Table B holds the same points as the rows below and some others, measured another way and shuffled. Each row below is followed by which row of B it is.
B:
1: [ -58 -145  -38   57  141   40  -64    3 -121 -134 -112  110  -63  -39
   70 -146   88   25   86  -66  214   25   55   82    4  -25 -160  -44
  -70  146  -37   32]
2: [ -31   -2   35  279  213  139 -145  209   54 -101  -85  135  -73  179
  139  -20  -43   88  -81   16   44   82  175  125    3 -114   59  -61
  -33  222  -81   93]
3: [  -1  -29  -66   11  -24  -41    3  -10  110  -18  -67  -77  -98   18
   23  -28  -78 -113  -26  -30   99  -56  -66  -53  -13   36  -54    2
    1   27  -33   61]
4: [ -14 -147  -89   82  -83   16  -36 -262  153  -21   -3 -110   31  -71
 -326 -135   60 -148   14 -142  199 -145 -126  -74   23   51 -274  103
 -210  212  -38  228]
5: [-110 -139  -55  -10  158    9 -161  -84 -119   27 -106   31  -43  -77
   66 -169   50   -6    6  -36  180 -114   12   -4    1  -79 -190 -150
  -15  144 -100   -6]
6: [  10   54  -42   42   90  -38  -50   82  117  -35  -55  -72  -87  -16
   62   10  -47  -16   -8   70  123  -40    8  -19  -24  -49   80 -142
   15   56  -76  -14]
7: [  88   92   20  106  -28   10    0  171  156 -153  -19  -56  -92   45
   23  101  -79   39   -5   33   41   44   61    2  -21  -47  175  -85
  -52   96  -51   46]
8: [ -37 -112   34  140    0  162   -4 -387  144 -124  -10  -10   79 -123
 -358 -111   97  -35   64 -144  120  -99 -108  -48    0   65 -257   66
 -339  192    3  207]
9: [  72   82  -76   49  -13 -104  -25  152  196   -5  -31 -160  -86    5
   26   33  -42  -58   -5   70  143  -44    9  -53  -37  -56  166  -86
   66   57  -82   11]
10: [ -37   22 -106  -44  228 -104   22  113   61  -85  -91  -16 -152  -55
  152  -49  -19  -83   72  120  285  -10  -37   57  -32   29  -18 -164
   63   -2  -55  -82]
11: [-209   12  270  -93  302  264  -93 -100 -400  -84 -263  325 -123  -60
  625   -5 -113  337  -12  -12 -309   79  131   17  -87  -93   85 -354
   47 -230    2 -305]
12: [   4   56   20   17   79   67  271 -161  237 -277  -63   32 -133  -50
  -48   59 -102 -115  113    0  106   81 -191   32  -36  257  -78   54
 -184 -140  116   52]
13: [ -38  -70  -68   74  256    6   43  175  -54 -236 -125  164 -158   26
  191  -96   39   -9  122   32  296  135   62  185   -5   50  -85  -42
   -7   77   -1  -12]
14: [ -95  -50  -18  -10  294   23  -78  -16  -96 -108 -113   95  -76 -127
  131 -118   79   64  108   62  236  -21   35   74  -35  -48  -88 -230
  -35   79  -71 -103]
15: [ 124  106  -13   11 -101  -57  191   81  234 -219  -23 -101 -128  -28
  -17  126  -79  -60   92   17   96   74  -65  -25  -44  105  155   15
  -60  -66   45   29]
16: [-119  -20 -110  -86  298  -78  -37   49    0  -15 -112   18 -183  -27
  219  -77 -102 -123  -17  120  239  -73  -78   50  -11   33 -155 -218
   80   -6  -73  -92]
17: [ -93 -165 -121   68  172  -50 -148  -33 -105  131 -189   17    2  -69
  156 -288  220   -8  102  -42  261  -58   98  -11  -62  -98  -44   -5
  148   80  -78  -26]
18: [ -34 -127  -19  122  -30   96  -97 -283  118  -28   -7  -58   62  -74
 -309 -125   65  -62   -9 -137  124 -142  -71  -69   14   -7 -245   34
 -246  241  -57  207]
19: [  -6    7   38   -5   -8   64  114 -228  131 -149  -62  -24  -41 -116
  -79   -2  -12  -28   93  -58   50  -18 -118  -65  -45  110  -51   -7
 -160  -59   43   33]
20: [  52   95   65  100   78   86  128    5  176 -278  -39   32  -85  -35
  -26   88  -35   50   99   31   79  101  -15   54  -42   72   93  -55
 -169    9   33   27]
21: [  97   64    9   82 -218    9   49    7  255  -64   -1 -150  -67   73
  -94  108 -156  -78  -80  -75  -68  -27  -57 -119  -10   34   92   71
  -82   32   -6  150]
22: [-11 -61 -50  22  18 -20 -55  10  10 -48 -69 -32 -69 -32  24 -67   3 -30
  16 -39 145 -46   7 -18 -10 -38 -61 -56 -22 102 -58  38]
23: [-125 -200  -90  388  234  102 -271  -24   19  279 -226   93  102  152
  133 -372  252   15  -21  -97  147  -22  231   12  -68 -172   14  189
  175  200  -92  145]
24: [ 121   88   29  101 -186   19  101   48  241 -149  -14 -106  -72   51
  -62  122 -105  -23   -4  -53  -40   45  -19  -69  -28   43  163   69
  -88    9   21  111]
25: [ -75  -10  107   15  114  165   61 -308   47 -154  -85   74  -23 -129
  -41  -19  -16   49   67  -51  -10  -21  -93  -30  -50   86 -108  -85
 -216  -43   40    6]
26: [  93   93 -323 -120  -60 -358  307  267  437  -18  -59 -262 -331  142
  136   65 -281 -500  -26  129  339    4 -273  -30  -11  301    6  172
  254 -225   53   55]
27: [-118 -210  -82  138  317   92   58 -279    4 -165 -145  162   26 -158
 -125 -314  301  -54  268  -66  435   34  -37  128  -40  125 -310  103
 -180  117   48   84]
28: [  47   64  -73   34   17  -83 -152   36  205    3   64 -221  -25  -85
 -204   36  -35  -46  -57   83  192 -185  -29  -74    6 -132   15 -240
  -97  248 -177   57]
29: [ -80  -79  -11   16  190   49  -69  -30  -82 -115  -92   90  -81  -58
   87  -94   16   23   43   -7  169  -19   11   61   -5  -24 -148 -148
  -77  106  -55  -15]
30: [  47  -36  165  218 -132  232  -61 -105   30 -199  -28   65   58   12
 -138   27   34  190    6 -180 -135   51  116  -24   -6  -83   54   39
 -265  198   -8  169]
31: [-142  -71   81  -11  180  168  -52 -391  -17  -65  -80   66    5 -165
  -72  -97    2   29   21  -57   27 -121 -113  -48  -28   37 -238 -155
 -227   33  -19    5]
32: [ -29  -81  -51   42   75   45   62 -305  174 -155   -6  -47    4 -164
 -313 -105   82 -114  114  -53  272  -93 -162  -16   -6  116 -262    9
 -274  132    4  134]
33: [ -52  -23 -126  -38  228 -110   24   92   25  -48 -130    5 -150  -48
  196 -106   20  -93   92   87  297    2  -28   56  -41   37  -34 -103
  112  -32  -36  -85]
34: [  61   23   -6   52 -210   -1   10  -82  218   14  -19 -166  -39   32
 -106   54 -121  -88  -82  -92  -63  -84  -78 -157  -15   15   43   58
  -65   28  -21  132]
35: [  79   69   91  144  -48  103  -40   73  102 -187   -8  -13  -28    9
  -48   91  -26  127    4  -29  -19   44   90   -7  -18  -89  153  -89
 -149  150  -50   68]
36: [ -39  -74 -112  -13  -35  -66  -84   11   77   90  -69  -95 -114   81
   68  -56 -144 -167 -133  -47   69 -120  -76  -83   16    1 -135  -11
   56   68  -74   87]
37: [ -35  -28   56   61  102  104  -76  -84  -21 -126  -63   49  -21  -83
   -7  -37   37   98   45  -28   71  -28   36    4  -17  -61  -44 -145
 -144  123  -55    8]
38: [ 105   31  -90   90 -101 -108  -42  265  150  -35  -28 -133 -106   93
   47   37  -63  -56  -46    4  117    5   65  -30   -3  -79  152   -4
   74  128  -86   77]
39: [-196  -31 -190  244  474   29  -86  -22  355  179 -117   33 -145  254
   94 -166 -186 -341 -214  136  241 -104 -125   92    3  123 -271   52
   94   81  -66  165]
40: [-120 -254 -306  298  111  -86 -398  125  165  386  -61 -116  -30  321
  -77 -303  -53 -335 -328  -70  275 -253   41  -14   93 -153 -354  149
  156  470 -230  351]
41: [ -63 -147  -50  182   56   30 -167 -111  -21  201 -192  -12   89  -20
   87 -280  241   39   66 -111  109  -54  141  -85  -85 -137   71  104
  130   75  -62   45]
42: [ -25 -134   22  352   82  140 -217   63  -59  106 -187  108   96  108
  142 -234  243  174   38 -130   31   67  305   17  -70 -215  178  133
   96  191  -68   99]
43: [ -30    4  118   53   56  170   76 -219   64 -217  -66   82  -39  -76
  -39   25  -40   59   60  -69  -31   29  -59   -8  -30   78  -64  -48
 -230   -9   45   40]
44: [ -48 -125  -42  126  176   64 -113 -108    3 -129  -42   46   25 -110
 -171 -167  175   23  105  -37  304  -53   33   69    3  -57 -190  -79
 -188  278  -83   95]
45: [ -71   40  -54 -122  237  -75 -113  -40   11  -12  -37  -86  -90 -188
   49  -30  -22   -8   24  145  231 -158  -63  -28  -31  -78  -57 -379
  -19   63 -136 -141]
46: [ -85  -99  -89  -69  196  -74 -110  -16 -110  -28  -96    0  -73 -147
   80 -157   94  -14   87   35  300  -92    0   20  -14  -65 -145 -209
   13  111 -103  -76]
47: [  -5  -94  -96   -7  -62  -60  -38  -58   62    8  -56  -98  -61  -28
  -43  -87  -16 -122   -6  -73  151  -98  -69  -69    3   11 -127   14
  -21   92  -49   90]
48: [ -64  143  124   17  133   94   53  251  -37  -13 -236  159 -251  233
  691  131 -321   94 -142   60 -311  168  101    5  -85   11  319  -95
  274 -325   44 -181]
49: [  20  -61  -68  106   36   16   45 -155  200 -150   -1  -59   -6  -87
 -274  -78   76 -109   94  -44  274  -52  -97   10    1   79 -171   41
 -220  168  -12  164]
50: [  13  240  238    0   18  167  115  205   21 -183 -145  134 -236  169
  544  294 -383  184 -126   51 -434  187   72  -20  -75   21  385 -173
   83 -307   56 -166]
51: [  81   18   86  133 -219  123   39  -95  181 -151    1  -59  -12   46
 -163   86  -92   18  -43 -147 -121    6  -20  -84   -5   19   41   82
 -212   92   16  184]
52: [  69  126  -97   18  111 -118  134  209  251 -160  -46  -83 -184   19
   92   78  -99 -117   64  143  238   58  -53   46  -39   85  135  -73
   48  -45  -10  -21]
53: [  87  104 -129  -43  134 -174  196  221  196 -230  -58  -75 -195  -64
  102   43   -9 -116  179  153  363   94  -61   81  -52  115  121  -81
   55  -76    9  -74]
54: [ -95 -114  154  112   62  243 -178 -241 -144  -90  -80  136   58  -72
  -36  -88   50  193  -13 -148  -90  -58   77  -21   -6 -117 -133 -130
 -238  190  -59   56]
55: [-102    9  104  -10  250  161   84 -319   34 -206  -95  112  -33 -191
  -13  -39   24   60  136   14   86   -5 -107   23  -61  108 -123 -158
 -227  -62   41  -63]
56: [ -58 -207   -4  194   47  144 -223 -189  -50  -62  -22   45  105  -66
 -271 -196  177   57   22 -161  178 -107   67   11   37 -126 -268  -17
 -266  402 -109  207]
57: [ 132  210  -56   46   75 -110  219  272  327 -242  -31  -93 -202   31
   97  166 -122  -87   96  172  200  130  -40   58  -57  117  265  -60
   36 -104   29  -34]
58: [ -76 -210  -76    2  -78   -7 -263 -121 -142  142  -71  -69   25  -49
  -44 -196   58  -27  -74 -163   93 -201   26 -113   26 -156 -227  -57
  -20  248 -136   96]
59: [ -32   17  -19  -47   -2    8  110 -215  189  -42  -62  -86  -86  -68
  -36    2 -109 -136    8  -22   44  -80 -181 -100  -35  143  -90   -3
  -85 -106   34   36]
60: [ -77   99   43 -176   97  -46  -13  202 -151   70 -218   44 -255   73
  662   80 -275   52 -105   79 -189   29   43  -70  -77  -41  234 -242
  321 -307  -27 -271]
61: [  24  -44  120  156 -139  184  -64 -171   55 -113  -29    7   49  -14
 -153    3    8  108  -20 -168 -109  -24   36  -77   -6  -58  -10   27
 -233  163  -18  157]
62: [  27    8  -42   -7  -86  -31   53  -74  183  -47  -32 -121  -87  -19
  -64   27 -105 -125  -22  -39   64  -71 -119  -91  -12   68  -42   11
  -64    3   -9   79]
63: [ -72  -76 -123  -67  207 -101 -107   73  -80   -4 -102  -12 -108  -90
  142 -137   46  -42   55   62  299  -81    8   30  -13  -62 -107 -205
   74   95 -108  -81]
64: [  -4 -111  -10  165  -10  113  -40 -195  124 -141   -1   -8   37  -45
 -301  -88   74  -38   37 -127  156  -56  -41    0   23   16 -212   61
 -278  254  -25  220]
65: [  14  -16  -36   65   53   -5   -2  134   43 -134  -70   20 -120   48
   92   -7  -52  -19   10   -5  129   46   33   48   -5   -3    6  -40
  -13   84  -36   36]
66: [  25   75  -39   60  255  -39   49  236   75 -233  -79   55 -152  -22
  157   21   15   34  122  143  271  110   66  138  -38    1  116 -171
    8   45  -35  -79]
67: [  59    3  115  158 -133  168   60  -69  110 -221  -37   41  -25   47
  -80   65  -55   74   12 -139  -99   80   25  -18  -11   33   38   89
 -215   73   42  152]
68: [  47   78  186  102  -97  162 -120  -19    4 -100  -31  -11   14  -27
   24  111  -52  235  -52  -69 -212  -11  123  -94  -40 -170  217 -174
 -142  102  -73    8]
69: [-239 -128 -121  342  578  148 -269   56  104  121 -135  205  -82  265
  145 -244  -64 -142 -206   90  243  -62   67  194   35  -49 -313  -54
   28  297 -137  160]
70: [-220 -161  -72  477  506  254 -332  -64  190   86  -58  185   13  275
 -132 -235  -30 -115 -247   14  208 -105   69  183   68  -80 -403    5
 -174  493 -159  323]
71: [ 186   41  -61  147 -367  -84  -10  262  249  -26   17 -211  -85  192
  -53  122 -148  -87 -122 -107  -44    6   53 -109   15  -57  208  158
   37  137  -53  209]
72: [  -5    2 -100  -64   18 -121 -140   24   69   59  -14 -172  -73  -88
  -32  -31  -47  -74  -48   51  178 -181  -48  -89   -2  -99  -38 -218
   13  139 -150  -10]

[ -71   71  220  131  250  198  259   87 -208  143  -67   13  314   14
 -113  -95   21    3 -141  -39   27  135  -50  -65   89  130 -185   94
  -85]
52
[  72   47   38   19   88   33  103  -36  -94   24   48  -17   45   84
   82  -19    0   80  139   12  -84   11   27    3 -121  -36   14  -36
 -129]
37
[-103 -245  106   66  -62  -76 -215   -2  106   37 -154 -101   52  -13
 -192  117  -26  -82   74 -278  117  -32  116 -284   41  -22   -5 -102
   35]
7
[  40  131  153  115   22  281  170 -132  -11  108  154  -69  162  147
 -115   69   62  100  -37  247  -74   39  -64   81   -1   93 -210  -13
 -195]
58
[ 105   48   22  -22   58   81   90  -30  -75   27   59  -29   14  113
   10   23  -10   94  282  -54 -105    5  -47   35 -143   15   97  -28
 -196]
11
[   1   -5  119   26   32  -36  287   26  -43   -8  -59  -95  -91   21
   67  -20  -29  114  -40  -58  -80  -64  -91  -23 -164  -22   79  -42
  -15]
19
[ -13    7  120   69    7   -2  201  -60    9   21   -5  -84  -16   32
   52    0  -18   97 -116   57  -59  -51  -25  -29 -117  -31  -55  -78
    6]
34
[-153 -166  148  368 -304  177 -170  238  179  110 -224 -133  -54  -95
 -144  200  303  -75 -155  -27   57  -66 -105 -223  187   20 -324  -72
   15]
62
[ -71 -112   95  213  -58   24  -68  101   42   84 -139  -65   32  -44
  -13   69   76  -33  -83  -64   16  -27   36 -179   15  -63 -164 -100
   36]
24
[ -17 -150  -83 -341 -331 -446 -166 -416  231 -412  148 -128 -411   99
  239    3  134  187  283   44   31 -211  173  -78 -104 -126  251  -79
  -27]
17
[  11  -45   57  131   60    7   44   52  -25  102  -82  -36   50   -1
   41   21  -66   15   14  -89  -59  -17   18  -93 -133  -77  -43 -123
    7]
67
[-147  -18  233 -108   15 -160  319 -252   12 -161   45 -119  -15   43
   27 -111   36  139 -306  123   82  -46   53  -73   30   41  -46   47
   58]
26
[  46  165   18   61  175   20  101 -226 -113   40  180   76  212   83
  247 -137  -14  101 -109  318  -83   66  171   53  -85  -94 -261  -79
  -41]
71
[   8    5   82   30   69  -75  173 -100  -26    3   21  -52    4   42
  115  -38  -67   93  -77   49  -61  -37   59  -39 -152  -84  -19  -95
   13]
21
[ -53  -11   98   19 -168   62  -93 -250  130  -66  141  -91   35  109
  -68   79  180   72  -15  226   47  -28   81  -48  115   40 -207  -25
 -112]
40
[ -47  -91  152   51 -108  -26  149  -41  105  -10  -57 -163 -118   29
  -73   91   -3   78  -71  -51  -17 -103  -68  -87  -94   -4   32  -86
    7]
4
[  14  -11  129   32   22  -26  289   39  -52   -8  -52 -109 -101   33
   48   -1   -8  113  -24  -55  -76  -63  -86  -23 -155  -20   96  -23
  -43]
32
[ -38   -5  160 -113   53  -91  328  -60  -86 -118  -13  -98  -77   55
   33  -81   33  137   -8  -66   -4  -38  -60  -28  -67   49  143   73
  -69]
39
[ -14  130   47  -72  200   66  144 -132 -136   18   54   93  233   44
   64 -183  -26   79   97   -6  -30  100  -37   27  -10  113  -99   39
  -84]
13
[ -15   73  155  133  186  213  159   43 -149  148  -15   12  273   44
  -92  -41   19   11  -35    2  -13  111  -32  -34   40   92 -178   35
 -122]
48
[ -55 -105  156  -38  -36  -50  189   48    2  -52 -119 -136 -109   17
  -94   28   18   70   68 -225   14  -65 -110 -107  -56   59  165   17
  -52]
27
[ -29  -93  182   76  121  -37  144   14  -85   49  -59 -104   84   48
  -78   32  -62   10  -86  -97   31    1  115 -150  -57  -54   23  -33
  -27]
15
[  38   -8  107   83   24    8  271   84  -42   42  -70 -108 -104   28
   54   31  -38  103   -7  -67 -113  -68 -105  -13 -203  -51   88  -71
  -40]
8
[ 149  149   27 -204  330 -205  448 -288 -182  -48  173    3   27  135
  282 -192 -340  222   40   61 -183  -21   95  125 -430 -133  233 -109
  -11]
51
[ -63   73  -95 -113 -100 -141  -13 -173   68 -151   12   82  -81  -50
  312 -194  123  134  121   44  -55  -46  -83   12  -41   25 -101  -44
   50]
6
[  17 -165  328   61  171   93  145   11 -155   71   24 -220  174  201
 -395  194  -40  -33    1 -120  115   50  219 -192   47    6  134   75
 -247]
10
[ -18  -55   18 -143 -144 -171  -28 -271  120 -178  102  -90 -140   83
   88    5   62  126  118   61    4  -99   83  -50  -63  -42   59  -63
  -46]
72
[ 104   25   11   90  127   42   16   -7 -110   92   48   -2   97   88
   89   20  -49   40  150   12  -99   25  109  -26 -158 -111  -18  -98
 -122]
68
[  -7  -64   27   15   -4   15  -48   45  -14   22  -83  -23   21   11
  -21   12   35   13  221 -195  -13   -4  -37  -99  -34   26   34  -33
  -79]
70
[ -91   82  266  131  291  249  310   96 -237  161  -73   12  376   23
 -179 -107   21   -8 -171  -55   49  167  -72  -66  133  183 -203  136
 -103]
53
[ -21 -388  120   95 -347 -220 -333  -47  217 -133  -27 -305 -296  105
 -143  357  176  -36   77  -51  126 -190  342 -324   20 -244  126 -139
  -81]
3
[  68 -132 -123  -44 -106 -276 -208 -118  106  -89   -7  -41 -195   19
  242   38  -58   62  259  -97  -76 -128  174 -119 -246 -234  133 -226
   35]
30
[ -43  222   81  -51  264  115  257 -223 -132   62   96  127  336   32
   91 -252  -88  107  -77  120  -51  130  -68   84  -18  147 -235   19
  -17]
38
